Below are the code and all the weights of a small trained network. Each question names an input and a class and asks about switching units off, where a switched-off unit gives its printed mean instead of its output.

import numpy as np


def w(rows, s, z=0):
    codes = np.array(rows[::2]) - 128.0
    scale = np.full(codes.shape[1], s)
    scale[-1] = z or s
    return codes * scale


def f(y):
    return np.maximum(y, 0)


def log_softmax(a):
    a = a - a.max(-1, keepdims=True)
    return a - np.log(np.exp(a).sum(-1, keepdims=True))


def net(x, mask):
    res = np.array(x, float).reshape(1, 8) / 4 @ E
    y = f(res @ A[0][:, :-1].T + A[0][:, -1])
    res = res + np.where(mask, y, B[0][:, -1]) @ B[0][:, :-1]
    return log_softmax(res[-1] @ U[:, :-1].T + U[:, -1])


A, B = {}, {}
E = w([
[124,131,129,128,121,133,132,127,128,129,122,128],'x0',
[128,125,126,132,126,132,129,129,129,127,128,129],'x1',
[46,141,153,107,99,109,109,42,115,118,162,74],'x2',
[173,83,103,111,86,141,102,116,250,207,156,71],'x3',
[129,128,126,130,128,127,125,127,126,128,127,129],'x4',
[130,70,203,103,103,53,189,99,156,85,109,142],'x5',
[130,126,132,124,131,133,128,127,121,138,121,126],'x6',
[127,133,128,128,128,129,126,127,134,128,133,137],'x7',
],0.012)
A[0] = w([
[158,84,171,105,118,61,177,140,176,123,82,144,86],'neuron 0',
[215,79,130,161,156,136,185,213,138,95,31,228,115],'neuron 1',
[53,107,170,71,121,65,176,71,117,67,137,109,82],'neuron 2',
[132,89,151,74,61,102,140,86,223,183,171,78,6],'neuron 3',
[50,255,58,170,146,197,40,133,71,185,139,87,105],'neuron 4',
[133,154,106,166,168,154,123,169,77,74,119,156,48],'neuron 5',
[49,135,215,97,124,75,183,85,65,24,104,150,103],'neuron 6',
[137,50,128,129,77,133,86,93,205,176,152,60,102],'neuron 7',
[107,197,107,195,190,152,135,183,42,61,83,205,60],'neuron 8',
[201,124,53,135,145,193,93,174,187,255,162,110,120],'neuron 9',
],0.0064,0.011)
B[0] = w([
[122,199,110,69,98,85,179,95,119,139,184,58,179],'neuron 0',
[106,146,172,77,178,84,185,41,89,75,220,142,234],'neuron 1',
[149,102,107,219,145,187,50,170,136,130,78,129,188],'neuron 2',
[37,139,205,151,226,131,130,128,13,29,153,254,177],'neuron 3',
[94,150,173,104,170,52,232,55,77,92,224,178,240],'neuron 4',
[194,141,75,83,67,132,174,114,177,178,149,90,161],'neuron 5',
[126,91,144,228,137,190,60,187,138,118,73,164,228],'neuron 6',
[114,167,134,75,146,59,223,40,95,123,200,132,211],'neuron 7',
[177,117,103,52,75,49,191,57,168,171,175,44,217],'neuron 8',
[190,94,60,178,50,181,85,199,208,207,56,100,246],'neuron 9',
],0.0065,0.011)
U = w([
[135,139,117,65,94,106,167,101,152,158,171,83,254],'0',
[86,135,167,137,169,119,154,113,52,51,159,176,77],'1',
[150,101,102,231,83,219,30,211,195,170,1,116,14],'2',
],0.0089,0.0024)

Each question gives the input, the list of numbers given to net, and the class t.
The units are the neurons (one row each of A and B). Each row of codes is followed by its name. A weight is (code - 128) times the scale printed after its matrix; where a second scale follows, it is the last column's (A, B and U).
mask holds one flag per neuron, in row order. A switched-off neuron (its flag False) gives its mean, the last column of its row in B, instead of its output. The means were averaged over made-up inputs and are rounded, as every weight is.
A unit's drop is (log p(t) with every unit on - log p(t) with that unit switched off) / (log p(t) with every unit on - log p(t) with every unit switched off).
The circuit of an input: a set's keep is (log p(t) with only the set's units on - log p(t) with every unit switched off) / (log p(t) with every unit on - log p(t) with every unit switched off). Starting from all 10 units, units are removed one at a time, each time the one whose removal leaves the highest keep (on an exact tie, the one counted first), for as long as the keep stays at least 0.8.
units of the circuit, in order: the units of the circuit, biggest drop first
k most important neurons: the k neurons with the biggest drops, biggest first
drop of u: that unit's drop, to one decimal
input [8,5,-2,-8,-4,-1,6,-6], class 0: most important neuron => [neuron 8]
input [-5,5,8,-4,2,1,2,3], class 2: 3 most important neurons => [neuron 6; neuron 2; neuron 1]
input [-7,3,-2,8,1,-1,-7,1], class 2: 4 most important neurons => [neuron 9; neuron 4; neuron 1; neuron 8]
input [-4,3,3,2,-6,3,-5,-6], class 1: units of the circuit, in order => [neuron 9; neuron 8]
input [3,-5,-4,-5,7,0,4,-3], class 0: 4 most important neurons => [neuron 8; neuron 3; neuron 5; neuron 4]
input [-1,-8,0,-6,-8,-5,-8,-5], class 0: 3 most important neurons => [neuron 8; neuron 5; neuron 3]
input [-2,4,-2,-5,6,-5,-6,4], class 0: 3 most important neurons => [neuron 8; neuron 5; neuron 3]
input [7,6,0,-5,1,-2,-1,5], class 0: 2 most important neurons => [neuron 8; neuron 3]
input [-8,7,2,-3,1,8,3,4], class 2: units of the circuit, in order => [neuron 6; neuron 2]
input [6,-8,-7,-8,4,-2,6,2], class 0: 2 most important neurons => [neuron 8; neuron 5]
input [7,-8,1,2,2,4,-4,8], class 1: 3 most important neurons => [neuron 9; neuron 8; neuron 5]
input [1,3,2,8,3,3,4,0], class 1: 2 most important neurons => [neuron 3; neuron 8]
input [6,4,-1,3,-8,-3,6,-4], class 2: 3 most important neurons => [neuron 9; neuron 1; neuron 8]
input [3,6,4,4,-5,5,4,-6], class 1: units of the circuit, in order => [neuron 3]
input [2,1,5,1,5,5,-4,-8], class 1: 3 most important neurons => [neuron 9; neuron 3; neuron 7]
input [0,8,-6,-2,1,-1,-2,2], class 0: drop of neuron 3 => 0.2
input [2,0,2,3,-6,5,-2,2], class 1: drop of neuron 8 => 0.3
input [7,-3,5,-2,5,4,-5,1], class 2: drop of neuron 9 => 0.0
